Here is a tiny trained network, its code and every weight. The questions are about switching its units off for an input and a class, where a switched-off unit gives its printed mean instead of its output.

import numpy as np


def w(rows, s, z=0):
    codes = np.array(rows[::2]) - 128.0
    scale = np.full(codes.shape[1], s)
    scale[-1] = z or s
    return codes * scale


def f(y):
    return np.maximum(y, 0)


def log_softmax(a):
    a = a - a.max(-1, keepdims=True)
    return a - np.log(np.exp(a).sum(-1, keepdims=True))


def net(x, mask):
    res = np.array(x, float).reshape(1, 6) / 4 @ E
    y = f(res @ A[0][:, :-1].T + A[0][:, -1])
    res = res + np.where(mask, y, B[0][:, -1]) @ B[0][:, :-1]
    return log_softmax(res[-1] @ U[:, :-1].T + U[:, -1])


A, B = {}, {}
E = w([
[113,129,108,180,133,68],'x0',
[214,127,158,12,176,28],'x1',
[97,92,189,151,220,239],'x2',
[68,81,254,161,125,129],'x3',
[40,83,124,47,113,137],'x4',
[173,46,98,129,24,142],'x5',
],0.0078)
A[0] = w([
[135,175,5,125,175,111,151],'neuron 0',
[116,92,149,68,82,2,192],'neuron 1',
[127,136,75,68,176,151,253],'neuron 2',
[165,192,133,89,239,90,225],'neuron 3',
[10,72,88,138,118,198,139],'neuron 4',
[22,136,173,129,179,132,143],'neuron 5',
],0.0091,0.0046)
B[0] = w([
[153,153,98,141,58,63,228],'neuron 0',
[149,104,83,22,150,196,255],'neuron 1',
[163,157,74,7,70,140,219],'neuron 2',
[176,172,88,65,128,66,248],'neuron 3',
[144,226,186,114,76,150,245],'neuron 4',
[115,182,197,118,141,135,214],'neuron 5',
],0.011,0.0087)
U = w([
[139,79,195,197,209,86,165],'0',
[183,112,81,254,93,160,113],'1',
[123,108,95,185,175,49,52],'2',
[178,82,95,67,114,147,149],'3',
[107,159,201,159,168,170,2],'4',
[207,206,98,97,85,74,193],'5',
],0.0095,0.0046)

Each question gives the input, the list of numbers given to net, and the class t.
The units are the neurons (one row each of A and B). Each row of codes is followed by its name. A weight is (code - 128) times the scale printed after its matrix; where a second scale follows, it is the last column's (A, B and U).
mask holds one flag per neuron, in row order. A switched-off neuron (its flag False) gives its mean, the last column of its row in B, instead of its output. The means were averaged over made-up inputs and are rounded, as every weight is.
A unit's drop is (log p(t) with every unit on - log p(t) with that unit switched off) / (log p(t) with every unit on - log p(t) with every unit switched off).
The circuit of an input: a set's keep is (log p(t) with only the set's units on - log p(t) with every unit switched off) / (log p(t) with every unit on - log p(t) with every unit switched off). Starting from all 6 units, units are removed one at a time, each time the one whose removal leaves the highest keep (on an exact tie, the one counted first), for as long as the keep stays at least 0.8.
circuit, biggest first: the units of the circuit, biggest drop first
top k neurons: the k neurons with the biggest drops, biggest first
drop of u: that unit's drop, to one decimal
input [-3,-5,-7,0,-8,2], class 1: circuit, biggest first => [neuron 3; neuron 2; neuron 4]
input [-3,-7,-3,-2,0,4], class 1: circuit, biggest first => [neuron 3; neuron 2]
input [-6,-5,-5,4,-8,-5], class 0: top neuron => [neuron 2]
input [2,7,7,-2,1,7], class 3: circuit, biggest first => [neuron 4; neuron 0]
input [5,-1,-7,-1,6,6], class 3: circuit, biggest first => [neuron 1; neuron 3]
input [2,0,-1,6,7,-6], class 4: circuit, biggest first => [neuron 5; neuron 0]
input [-6,1,-7,-6,4,6], class 3: circuit, biggest first => [neuron 1; neuron 4]
input [-7,6,-3,-1,-1,4], class 3: circuit, biggest first => [neuron 1; neuron 4]
input [2,-1,7,-1,2,6], class 4: circuit, biggest first => [neuron 3; neuron 0; neuron 1]
input [0,1,3,7,-6,2], class 0: drop of neuron 1 => 0.1
input [4,4,7,3,1,4], class 0: drop of neuron 1 => 0.2
input [-2,0,5,4,-1,-4], class 4: drop of neuron 5 => 0.2
